Here is a tiny trained network, its code and every weight. The questions are about switching its units off for an input and a target symbol, where a switched-off unit gives its printed mean instead of its output.

import numpy as np


def w(rows, s, z=0):
    codes = np.array(rows[::2]) - 128.0
    scale = np.full(codes.shape[1], s)
    scale[-1] = z or s
    return codes * scale


def f(y):
    return y / 2 * (1 + np.tanh(0.7978845608 * (y + 0.044715 * y**3)))


def softmax(a):
    e = np.exp(a - a.max(-1, keepdims=True))
    return e / e.sum(-1, keepdims=True)


def log_softmax(a):
    a = a - a.max(-1, keepdims=True)
    return a - np.log(np.exp(a).sum(-1, keepdims=True))


def net(x, mask):
    ids = ['αγηξπτφ'.index(c) for c in x.split()]
    T = len(ids)
    res = E[ids] + P[:T]
    u = 0
    for l in range(3):
        r = res
        for j in range(3):
            rows = slice(2 * j, 2 * j + 2)
            q, k, v = (r @ M[l][rows].T for M in (Q, K, V))
            z = softmax(np.where(np.tri(T) > 0, q @ k.T / 2**0.5, -1e9)) @ v
            o = O[l][rows]
            res = res + np.where(mask[u + j], z, o[:, -1]) @ o[:, :-1]
        u += 3
        y = f(res @ A[l][:, :-1].T + A[l][:, -1])
        res = res + np.where(mask[u : u + 4], y, B[l][:, -1]) @ B[l][:, :-1]
        u += 4
    return log_softmax(res[-1] @ U[:, :-1].T + U[:, -1])


Q, K, V, O, A, B = {}, {}, {}, {}, {}, {}
E = w([
[140,142,202],'α',
[100,167,157],'γ',
[65,171,143],'η',
[153,129,29],'ξ',
[136,106,129],'π',
[27,114,103],'τ',
[111,250,141],'φ',
],0.021)
P = w([
[189,8,45],'0',
[112,40,85],'1',
[59,67,128],'2',
[7,102,122],'3',
[61,89,248],'4',
[17,131,111],'5',
[13,142,114],'6',
[74,127,144],'7',
[8,141,116],'8',
[2,139,118],'9',
],0.0055)
Q[0] = w([
[124,85,105],'L0H0',
[209,200,169],'L0H0',
[73,155,78],'L0H1',
[72,174,232],'L0H1',
[20,33,95],'L0H2',
[2,177,65],'L0H2',
],0.0086)
K[0] = w([
[127,148,196],'L0H0',
[237,128,120],'L0H0',
[110,168,179],'L0H1',
[75,40,189],'L0H1',
[47,131,149],'L0H2',
[217,204,6],'L0H2',
],0.011)
V[0] = w([
[218,180,114],'L0H0',
[136,143,217],'L0H0',
[61,253,224],'L0H1',
[162,142,215],'L0H1',
[73,56,127],'L0H2',
[49,122,197],'L0H2',
],0.0056)
O[0] = w([
[159,206,46,1],'L0H0',
[87,98,50,86],'L0H0',
[244,124,110,235],'L0H1',
[202,132,159,75],'L0H1',
[163,118,72,146],'L0H2',
[127,117,3,77],'L0H2',
],0.0056,0.0041)
A[0] = w([
[118,223,114,125],'L0N0',
[84,131,114,2],'L0N1',
[129,197,136,88],'L0N2',
[130,247,221,150],'L0N3',
],0.011,0.0042)
B[0] = w([
[237,255,103,167],'L0N0',
[176,166,200,129],'L0N1',
[200,197,178,144],'L0N2',
[253,240,173,255],'L0N3',
],0.0064,0.0071)
Q[1] = w([
[83,42,177],'L1H0',
[246,167,114],'L1H0',
[164,190,163],'L1H1',
[97,31,37],'L1H1',
[152,89,77],'L1H2',
[103,255,176],'L1H2',
],0.0084)
K[1] = w([
[155,184,206],'L1H0',
[27,89,93],'L1H0',
[151,104,86],'L1H1',
[126,168,254],'L1H1',
[74,86,85],'L1H2',
[198,189,94],'L1H2',
],0.0097)
V[1] = w([
[179,171,205],'L1H0',
[57,253,196],'L1H0',
[98,90,230],'L1H1',
[252,215,56],'L1H1',
[201,156,57],'L1H2',
[139,54,103],'L1H2',
],0.0055)
O[1] = w([
[78,75,65,125],'L1H0',
[210,107,52,189],'L1H0',
[24,71,108,99],'L1H1',
[50,160,253,183],'L1H1',
[231,84,57,182],'L1H2',
[35,97,76,2],'L1H2',
],0.0053,0.0063)
A[1] = w([
[183,255,145,204],'L1N0',
[98,142,100,115],'L1N1',
[215,163,118,253],'L1N2',
[105,165,137,188],'L1N3',
],0.01,0.0035)
B[1] = w([
[177,1,161,251],'L1N0',
[231,247,41,133],'L1N1',
[146,89,94,207],'L1N2',
[214,96,82,145],'L1N3',
],0.0065,0.025)
Q[2] = w([
[13,212,53],'L2H0',
[176,250,178],'L2H0',
[161,171,76],'L2H1',
[193,206,124],'L2H1',
[94,19,253],'L2H2',
[184,110,172],'L2H2',
],0.0061)
K[2] = w([
[145,89,1],'L2H0',
[245,133,139],'L2H0',
[176,177,178],'L2H1',
[186,225,167],'L2H1',
[107,239,210],'L2H2',
[226,203,193],'L2H2',
],0.0078)
V[2] = w([
[119,147,170],'L2H0',
[108,177,220],'L2H0',
[71,218,85],'L2H1',
[64,3,120],'L2H1',
[183,121,126],'L2H2',
[128,105,43],'L2H2',
],0.011)
O[2] = w([
[176,2,197,121],'L2H0',
[237,72,123,108],'L2H0',
[187,95,171,2],'L2H1',
[86,40,10,176],'L2H1',
[157,147,72,220],'L2H2',
[41,213,115,114],'L2H2',
],0.006,0.021)
A[2] = w([
[201,89,157,253],'L2N0',
[129,182,97,39],'L2N1',
[178,119,114,4],'L2N2',
[91,249,141,132],'L2N3',
],0.011,0.0048)
B[2] = w([
[90,116,90,251],'L2N0',
[255,142,180,136],'L2N1',
[167,148,109,187],'L2N2',
[90,167,142,150],'L2N3',
],0.0099,0.024)
U = w([
[224,20,217,97],'α',
[196,128,171,3],'γ',
[159,105,146,86],'η',
[128,179,126,238],'ξ',
[204,205,72,51],'π',
[71,13,59,151],'τ',
[92,2,219,75],'φ',
],0.0064,0.0052)

Each question gives the input, a string of symbols that net reads in full, and the target symbol t.
The units are the heads (2 rows each of Q, K, V and O) and the neurons (one row each of A and B). Each row of codes is followed by its name. A weight is (code - 128) times the scale printed after its matrix; where a second scale follows, it is the last column's (O, A, B and U).
mask holds one flag per unit, layer by layer, with each layer's heads first. A switched-off unit (its flag False) gives its mean, the last column of its rows in O or B, instead of its output. The means were averaged over made-up inputs and are rounded, as every weight is.
A unit's drop is (log p(t) with every unit on - log p(t) with that unit switched off) / (log p(t) with every unit on - log p(t) with every unit switched off).
most important unit: the unit with the biggest drop
k most important neurons: the k neurons with the biggest drops, biggest first
k most important neurons of layer l: the k neurons of layer l with the biggest drops, biggest first
which heads matter: for each layer, one digit per head in row order, 1 if its drop is at least 0.15 and else 0, layers parted by /
drop when u is switched off: that unit's drop, to one decimal
input τ η ξ η π φ τ η, target π: 2 most important neurons => L0N3, L0N0
input φ γ π η α, target τ: most important unit => L1N0
input η τ η, target ξ: 2 most important neurons of layer 2 => L2N0, L2N3
input γ τ ξ ξ φ, target π: which heads matter => 000 / 000 / 011
input π α ξ ξ τ γ, target α: which heads matter => 000 / 000 / 000
input η η τ ξ α η η γ, target α: which heads matter => 000 / 100 / 000
input ξ π γ ξ ξ γ γ α φ ξ, target φ: 3 most important neurons => L0N3, L1N0, L0N0
input τ η γ ξ ξ η ξ, target ξ: 2 most important neurons of layer 1 => L1N0, L1N1
input φ η η φ ξ, target φ: 3 most important neurons => L0N3, L0N0, L1N0
input π η η γ φ φ τ ξ α, target α: 2 most important neurons => L1N0, L1N2
input ξ π ξ α, target α: 2 most important neurons => L1N0, L0N3
input ξ φ φ γ τ γ, target π: 3 most important neurons => L0N3, L0N0, L2N2
input γ π τ α γ φ η τ α, target π: 4 most important neurons => L0N3, L0N0, L0N2, L2N2
input η η η η, target ξ: which heads matter => 101 / 010 / 001
input η η η η φ α, target π: most important unit => L0N3
input η τ φ η γ, target π: 3 most important neurons => L0N3, L0N0, L0N2
input φ η ξ η, target α: 3 most important neurons => L1N0, L0N3, L1N2
input η ξ τ π φ, target π: 4 most important neurons => L0N3, L0N0, L2N2, L1N2
input π π τ α π τ α, target τ: 2 most important neurons => L0N3, L0N0
input τ η ξ φ τ, target φ: most important neuron => L1N0
input ξ γ ξ γ η τ η, target α: 2 most important neurons of layer 1 => L1N0, L1N1
input γ η φ τ γ π φ π, target φ: 2 most important neurons => L1N0, L0N3
input π η η φ φ η ξ φ τ, target φ: drop when L2H2 is switched off => 0.3
input η ξ ξ, target ξ: drop when L0H1 is switched off => 0.1
input φ γ φ η, target π: drop when L1N2 is switched off => 0.0
